Here is a tiny trained network, its code and every weight. The questions are about switching its units off for an input and a class, where a switched-off unit gives its printed mean instead of its output.

import numpy as np


def w(rows, s, z=0):
    codes = np.array(rows[::2]) - 128.0
    scale = np.full(codes.shape[1], s)
    scale[-1] = z or s
    return codes * scale


def f(y):
    return y / 2 * (1 + np.tanh(0.7978845608 * (y + 0.044715 * y**3)))


def log_softmax(a):
    a = a - a.max(-1, keepdims=True)
    return a - np.log(np.exp(a).sum(-1, keepdims=True))


def net(x, mask):
    res = np.array(x, float).reshape(1, 7) / 4 @ E
    y = f(res @ A[0][:, :-1].T + A[0][:, -1])
    res = res + np.where(mask, y, B[0][:, -1]) @ B[0][:, :-1]
    return log_softmax(res[-1] @ U[:, :-1].T + U[:, -1])


A, B = {}, {}
E = w([
[131,140,121,145,118,101,134,112,135,130,122],'x0',
[127,109,129,116,146,158,158,158,129,136,122],'x1',
[107,158,160,116,148,143,133,145,131,107,121],'x2',
[89,57,83,71,48,104,134,181,136,40,75],'x3',
[192,206,162,220,162,168,185,112,123,224,167],'x4',
[197,239,3,93,160,117,185,142,59,70,22],'x5',
[142,99,108,125,124,156,128,121,103,141,141],'x6',
],0.0056)
A[0] = w([
[147,138,214,207,183,150,139,97,140,232,228,140],'N1',
[56,27,144,117,123,114,94,132,179,115,172,251],'N2',
[166,148,100,167,105,147,170,154,112,141,108,214],'N3',
[39,99,175,114,112,96,54,113,175,118,125,202],'N4',
[128,114,68,53,94,106,141,169,107,3,47,81],'N5',
[208,254,57,143,211,138,151,93,23,134,62,213],'N6',
[98,62,134,133,93,132,109,98,136,108,153,229],'N7',
],0.0052,0.0027)
B[0] = w([
[160,203,89,134,68,201,97,79,254,152,97,237],'N1',
[149,100,183,142,165,95,151,161,141,132,153,215],'N2',
[149,99,152,135,140,112,133,156,128,147,169,166],'N3',
[116,76,147,112,151,121,139,163,121,132,147,188],'N4',
[62,164,64,114,112,168,92,63,128,75,26,210],'N5',
[119,77,189,111,151,43,149,183,95,133,170,254],'N6',
[133,129,159,114,157,106,144,144,108,132,148,178],'N7',
],0.0078,0.0063)
U = w([
[166,116,185,162,136,123,149,166,129,167,232,197],'0',
[99,73,141,100,130,56,145,180,42,91,142,169],'1',
[115,205,23,134,48,253,100,20,176,116,57,4],'2',
],0.0058,0.0033)

Each question gives the input, the list of numbers given to net, and the class t.
The units are the neurons (one row each of A and B). Each row of codes is followed by its name. A weight is (code - 128) times the scale printed after its matrix; where a second scale follows, it is the last column's (A, B and U).
mask holds one flag per neuron, in row order. A switched-off neuron (its flag False) gives its mean, the last column of its row in B, instead of its output. The means were averaged over made-up inputs and are rounded, as every weight is.
A unit's drop is (log p(t) with every unit on - log p(t) with that unit switched off) / (log p(t) with every unit on - log p(t) with every unit switched off).
most important unit: the unit with the biggest drop
k most important neurons: the k neurons with the biggest drops, biggest first
drop of u: that unit's drop, to one decimal
input [-5,1,-5,-3,8,-8,-2], class 2: 2 most important neurons => N1, N6
input [-6,-4,-2,-4,1,-1,-8], class 2: 3 most important neurons => N6, N1, N2
input [6,-1,1,7,-2,3,-1], class 2: 2 most important neurons => N5, N6
input [3,-8,5,-7,8,0,-7], class 2: most important unit => N1
input [1,-1,0,8,-8,2,3], class 2: 2 most important neurons => N5, N6
input [1,0,1,-3,3,-7,-6], class 2: 3 most important neurons => N1, N6, N3
input [7,-7,6,3,7,6,-2], class 1: 2 most important neurons => N6, N1
input [3,-3,-4,-8,2,-7,0], class 2: 2 most important neurons => N1, N6
input [0,-5,-6,-1,8,-5,7], class 2: 2 most important neurons => N1, N6
input [1,-5,-2,-7,7,-8,-8], class 2: drop of N1 => 0.8
input [6,-2,4,-2,8,-5,-2], class 2: drop of N1 => 0.6
input [1,6,-2,-7,3,-3,-5], class 2: drop of N1 => 0.7
input [1,7,5,-8,3,-7,5], class 2: drop of N6 => 0.1
